Here is a tiny trained network, its code and every weight. The questions are about switching its units off for an input and a target symbol, where a switched-off unit gives its printed mean instead of its output.

import numpy as np


def w(rows, s, z=0):
    codes = np.array(rows[::2]) - 128.0
    scale = np.full(codes.shape[1], s)
    scale[-1] = z or s
    return codes * scale


def f(y):
    return y / 2 * (1 + np.tanh(0.7978845608 * (y + 0.044715 * y**3)))


def softmax(a):
    e = np.exp(a - a.max(-1, keepdims=True))
    return e / e.sum(-1, keepdims=True)


def log_softmax(a):
    a = a - a.max(-1, keepdims=True)
    return a - np.log(np.exp(a).sum(-1, keepdims=True))


def net(x, mask):
    ids = ['αβγεζηλμξστφ'.index(c) for c in x.split()]
    T = len(ids)
    res = E[ids] + P[:T]
    r = res
    for j in range(3):
        rows = slice(2 * j, 2 * j + 2)
        q, k, v = (r @ M[0][rows].T for M in (Q, K, V))
        z = softmax(np.where(np.tri(T) > 0, q @ k.T / 2**0.5, -1e9)) @ v
        o = O[0][rows]
        res = res + np.where(mask[j], z, o[:, -1]) @ o[:, :-1]
    y = f(res @ A[0][:, :-1].T + A[0][:, -1])
    res = res + np.where(mask[3:19], y, B[0][:, -1]) @ B[0][:, :-1]
    return log_softmax(res[-1] @ U[:, :-1].T + U[:, -1])


Q, K, V, O, A, B = {}, {}, {}, {}, {}, {}
E = w([
[161,128,186,209],'α',
[116,111,247,180],'β',
[74,39,146,132],'γ',
[144,113,111,194],'ε',
[109,114,44,130],'ζ',
[143,60,46,160],'η',
[58,77,104,89],'λ',
[92,34,78,129],'μ',
[120,80,96,161],'ξ',
[92,116,95,127],'σ',
[69,101,193,126],'τ',
[103,144,157,161],'φ',
],0.015)
P = w([
[123,170,115,128],'0',
[189,29,219,102],'1',
[86,154,112,169],'2',
[129,164,115,142],'3',
[181,7,235,92],'4',
[52,142,106,201],'5',
[140,160,115,142],'6',
[174,2,227,71],'7',
[14,127,99,232],'8',
[142,160,119,134],'9',
[172,5,221,49],'10',
],0.013)
Q[0] = w([
[19,175,156,135],'H0',
[133,141,67,113],'H0',
[82,4,136,170],'H1',
[164,190,18,138],'H1',
[149,26,191,88],'H2',
[189,87,125,29],'H2',
],0.013)
K[0] = w([
[14,177,142,152],'H0',
[164,172,82,150],'H0',
[53,128,75,187],'H1',
[197,146,99,46],'H1',
[27,113,144,201],'H2',
[10,182,102,107],'H2',
],0.014)
V[0] = w([
[125,77,28,155],'H0',
[99,178,113,178],'H0',
[133,78,2,83],'H1',
[175,100,73,221],'H1',
[91,119,105,180],'H2',
[55,128,113,153],'H2',
],0.0096)
O[0] = w([
[56,151,178,67,44],'H0',
[91,132,69,132,89],'H0',
[242,84,47,212,3],'H1',
[255,154,161,88,160],'H1',
[95,110,125,177,162],'H2',
[97,122,126,171,167],'H2',
],0.0088,0.0057)
A[0] = w([
[111,230,97,209,2],'N0',
[111,180,168,122,143],'N1',
[88,58,112,183,158],'N2',
[98,181,124,171,157],'N3',
[127,172,192,183,58],'N4',
[141,244,128,207,4],'N5',
[100,151,9,101,46],'N6',
[71,209,130,180,150],'N7',
[61,161,56,149,160],'N8',
[197,83,209,91,63],'N9',
[106,195,27,168,162],'N10',
[184,137,170,186,186],'N11',
[104,60,15,60,56],'N12',
[100,209,37,124,77],'N13',
[85,202,128,151,19],'N14',
[125,249,119,112,165],'N15',
],0.013,0.008)
B[0] = w([
[206,208,192,169,125],'N0',
[130,43,110,122,200],'N1',
[85,180,201,192,218],'N2',
[185,149,61,105,172],'N3',
[74,93,164,71,181],'N4',
[164,255,246,158,127],'N5',
[186,16,169,33,137],'N6',
[206,195,100,97,212],'N7',
[74,163,120,73,186],'N8',
[161,183,35,99,247],'N9',
[107,66,14,176,157],'N10',
[105,125,122,139,215],'N11',
[222,46,245,161,143],'N12',
[187,145,39,80,133],'N13',
[206,65,196,125,150],'N14',
[162,236,104,215,163],'N15',
],0.012,0.011)
U = w([
[197,155,193,163,161],'α',
[219,97,179,23,170],'β',
[29,122,249,144,74],'γ',
[136,156,102,195,94],'ε',
[220,96,89,100,1],'ζ',
[197,82,136,163,185],'η',
[65,41,127,44,192],'λ',
[149,103,208,234,121],'μ',
[73,118,83,177,155],'ξ',
[125,126,49,89,60],'σ',
[72,176,114,83,214],'τ',
[166,173,96,122,58],'φ',
],0.012,0.0091)

Each question gives the input, a string of symbols that net reads in full, and the target symbol t.
The units are the heads (2 rows each of Q, K, V and O) and the neurons (one row each of A and B). Each row of codes is followed by its name. A weight is (code - 128) times the scale printed after its matrix; where a second scale follows, it is the last column's (O, A, B and U).
mask holds one flag per unit, heads first, then neurons. A switched-off unit (its flag False) gives its mean, the last column of its rows in O or B, instead of its output. The means were averaged over made-up inputs and are rounded, as every weight is.
A unit's drop is (log p(t) with every unit on - log p(t) with that unit switched off) / (log p(t) with every unit on - log p(t) with every unit switched off).
The circuit of an input: a set's keep is (log p(t) with only the set's units on - log p(t) with every unit switched off) / (log p(t) with every unit on - log p(t) with every unit switched off). Starting from the 12 units with the biggest drops (on a tie, the unit counted first), units are removed one at a time, each time the one whose removal leaves the highest keep (on an exact tie, the one counted first), for as long as the keep stays at least 0.8.
units of the circuit, in order: the units of the circuit, biggest drop first
k most important neurons: the k neurons with the biggest drops, biggest first
heads that matter: for each layer, one digit per head in row order, 1 if its drop is at least 0.15 and else 0, layers parted by /
input τ α α β λ τ τ ε λ γ, target γ: heads that matter	000
input β ε β μ τ, target λ: heads that matter	010
input τ ε τ τ τ α η β α, target α: units of the circuit, in order	(N5; N7)
input λ φ β τ η, target λ: units of the circuit, in order	(H1)
input τ α β β τ, target λ: units of the circuit, in order	(H1; N1)
input β α η β τ, target ζ: units of the circuit, in order	(N9; H1)
input β τ β τ η ξ λ λ τ τ η, target γ: heads that matter	001
input ξ τ τ ε μ, target γ: units of the circuit, in order	(H1; N2)
input τ τ λ, target λ: 4 most important neurons	(N6; N8; N10; N15)
input τ β ξ ξ, target ξ: 2 most important neurons	(N7; N9)
input α ε β ξ β τ τ β β ξ ε, target λ: units of the circuit, in order	(H1; N7)
input τ φ α λ τ β ξ λ φ τ τ, target τ: heads that matter	111
input ξ β τ β λ τ τ β λ τ α, target μ: units of the circuit, in order	(H2; N2)
input η ξ λ ζ, target ζ: units of the circuit, in order	(H1; N6)
input φ ξ λ τ τ β τ λ τ β φ, target γ: heads that matter	001
input λ λ α λ ξ η β η, target ζ: units of the circuit, in order	(H1)
input σ λ τ ζ, target ζ: units of the circuit, in order	(N10; N12; N6; H1)
input λ τ β τ, target β: units of the circuit, in order	(H1; N14; N7; N2)
input τ τ τ γ λ τ σ σ, target γ: units of the circuit, in order	(H2; H1; N2)
input α η τ τ τ τ ξ τ, target γ: units of the circuit, in order	(H2; N2)
input τ τ τ τ β β σ ξ, target λ: 4 most important neurons	(N7; N9; N15; N3)
input λ τ μ τ ξ τ σ, target σ: 3 most important neurons	(N10; N13; N2)
input τ β ξ φ, target φ: heads that matter	110
input η τ λ ξ ε, target μ: heads that matter	011
input τ φ β, target β: heads that matter	010
input λ β λ β β β α τ β λ β, target λ: 3 most important neurons	(N9; N4; N7)
